Here is a tiny trained network, its code and every weight. The questions are about switching its units off for an input and a class, where a switched-off unit gives its printed mean instead of its output.

import numpy as np


def w(rows, s, z=0):
    codes = np.array(rows[::2]) - 128.0
    scale = np.full(codes.shape[1], s)
    scale[-1] = z or s
    return codes * scale


def f(y):
    return y / 2 * (1 + np.tanh(0.7978845608 * (y + 0.044715 * y**3)))


def log_softmax(a):
    a = a - a.max(-1, keepdims=True)
    return a - np.log(np.exp(a).sum(-1, keepdims=True))


def net(x, mask):
    res = np.array(x, float).reshape(1, 3) / 4 @ E
    y = f(res @ A[0][:, :-1].T + A[0][:, -1])
    res = res + np.where(mask, y, B[0][:, -1]) @ B[0][:, :-1]
    return log_softmax(res[-1] @ U[:, :-1].T + U[:, -1])


A, B = {}, {}
E = w([
[9,93,47,27,118,35,48,69,118],'x0',
[203,38,76,87,207,188,39,76,180],'x1',
[86,28,255,178,245,65,33,201,21],'x2',
],0.0056)
A[0] = w([
[192,68,158,202,114,207,160,215,70,90],'neuron 1',
[67,110,195,223,164,77,67,234,59,157],'neuron 2',
[35,106,60,15,98,123,73,161,86,128],'neuron 3',
[2,217,169,135,51,94,180,230,55,84],'neuron 4',
[53,194,133,161,93,186,212,147,141,83],'neuron 5',
[244,98,172,224,73,185,187,195,158,59],'neuron 6',
[188,44,110,43,204,166,75,92,204,130],'neuron 7',
[100,225,112,57,60,169,122,71,174,135],'neuron 8',
[190,220,133,65,117,194,188,130,159,36],'neuron 9',
[183,115,105,210,72,120,131,188,112,3],'neuron 10',
],0.007,0.0027)
B[0] = w([
[86,82,82,83,120,90,145,73,116,203],'neuron 1',
[114,124,76,50,171,166,104,51,226,254],'neuron 2',
[75,65,127,173,109,41,176,173,88,201],'neuron 3',
[254,178,104,74,185,131,89,143,57,237],'neuron 4',
[164,68,143,59,153,198,63,137,124,197],'neuron 5',
[98,47,132,106,102,12,155,115,41,239],'neuron 6',
[172,136,46,110,86,156,74,211,85,226],'neuron 7',
[78,115,147,66,138,118,95,111,166,230],'neuron 8',
[58,123,71,109,67,156,147,102,167,212],'neuron 9',
[135,150,122,100,79,55,107,170,150,138],'neuron 10',
],0.0078,0.0069)
U = w([
[109,54,123,136,80,13,204,144,107,129],'0',
[112,125,108,89,132,158,152,107,164,250],'1',
[226,166,78,123,114,170,120,184,83,125],'2',
[111,173,171,253,143,163,186,138,140,60],'3',
],0.0072,0.0017)

Each question gives the input, the list of numbers given to net, and the class t.
The units are the neurons (one row each of A and B). Each row of codes is followed by its name. A weight is (code - 128) times the scale printed after its matrix; where a second scale follows, it is the last column's (A, B and U).
mask holds one flag per neuron, in row order. A switched-off neuron (its flag False) gives its mean, the last column of its row in B, instead of its output. The means were averaged over made-up inputs and are rounded, as every weight is.
A unit's drop is (log p(t) with every unit on - log p(t) with that unit switched off) / (log p(t) with every unit on - log p(t) with every unit switched off).
The circuit of an input: a set's keep is (log p(t) with only the set's units on - log p(t) with every unit switched off) / (log p(t) with every unit on - log p(t) with every unit switched off). Starting from all 10 units, units are removed one at a time, each time the one whose removal leaves the highest keep (on an exact tie, the one counted first), for as long as the keep stays at least 0.8.
units of the circuit, in order: the units of the circuit, biggest drop first
top k neurons: the k neurons with the biggest drops, biggest first
drop of u: that unit's drop, to one decimal
input [0,0,-3], class 3: top neuron => (neuron 2)
input [3,5,3], class 2: top 2 neurons => (neuron 7; neuron 6)
input [-4,-1,-1], class 0: units of the circuit, in order => (neuron 6; neuron 4)
input [0,2,2], class 3: top 2 neurons => (neuron 4; neuron 6)
input [6,-7,8], class 1: top 2 neurons => (neuron 2; neuron 6)
input [2,-3,0], class 3: units of the circuit, in order => (neuron 6; neuron 7; neuron 1; neuron 2)
input [-5,-8,0], class 2: top 4 neurons => (neuron 4; neuron 5; neuron 3; neuron 8)
input [2,-4,6], class 1: top 2 neurons => (neuron 2; neuron 7)
input [5,7,-6], class 2: top 3 neurons => (neuron 7; neuron 6; neuron 2)
input [-4,4,8], class 1: top 2 neurons => (neuron 2; neuron 3)
input [0,8,-5], class 2: top 3 neurons => (neuron 7; neuron 2; neuron 1)
input [6,4,-6], class 0: top 2 neurons => (neuron 3; neuron 2)
input [8,6,-2], class 0: top 3 neurons => (neuron 3; neuron 4; neuron 2)
input [4,-7,1], class 2: units of the circuit, in order => (neuron 4)
input [-5,-1,-5], class 0: top 3 neurons => (neuron 6; neuron 2; neuron 4)
input [-2,3,2], class 3: top 2 neurons => (neuron 4; neuron 5)
input [-2,3,0], class 3: drop of neuron 6 => 0.1
input [0,-3,6], class 1: drop of neuron 2 => 0.7
input [1,-3,0], class 3: drop of neuron 5 => 0.1
input [4,8,1], class 2: units of the circuit, in order => (neuron 7)
input [-5,2,-2], class 0: units of the circuit, in order => (neuron 6; neuron 4)
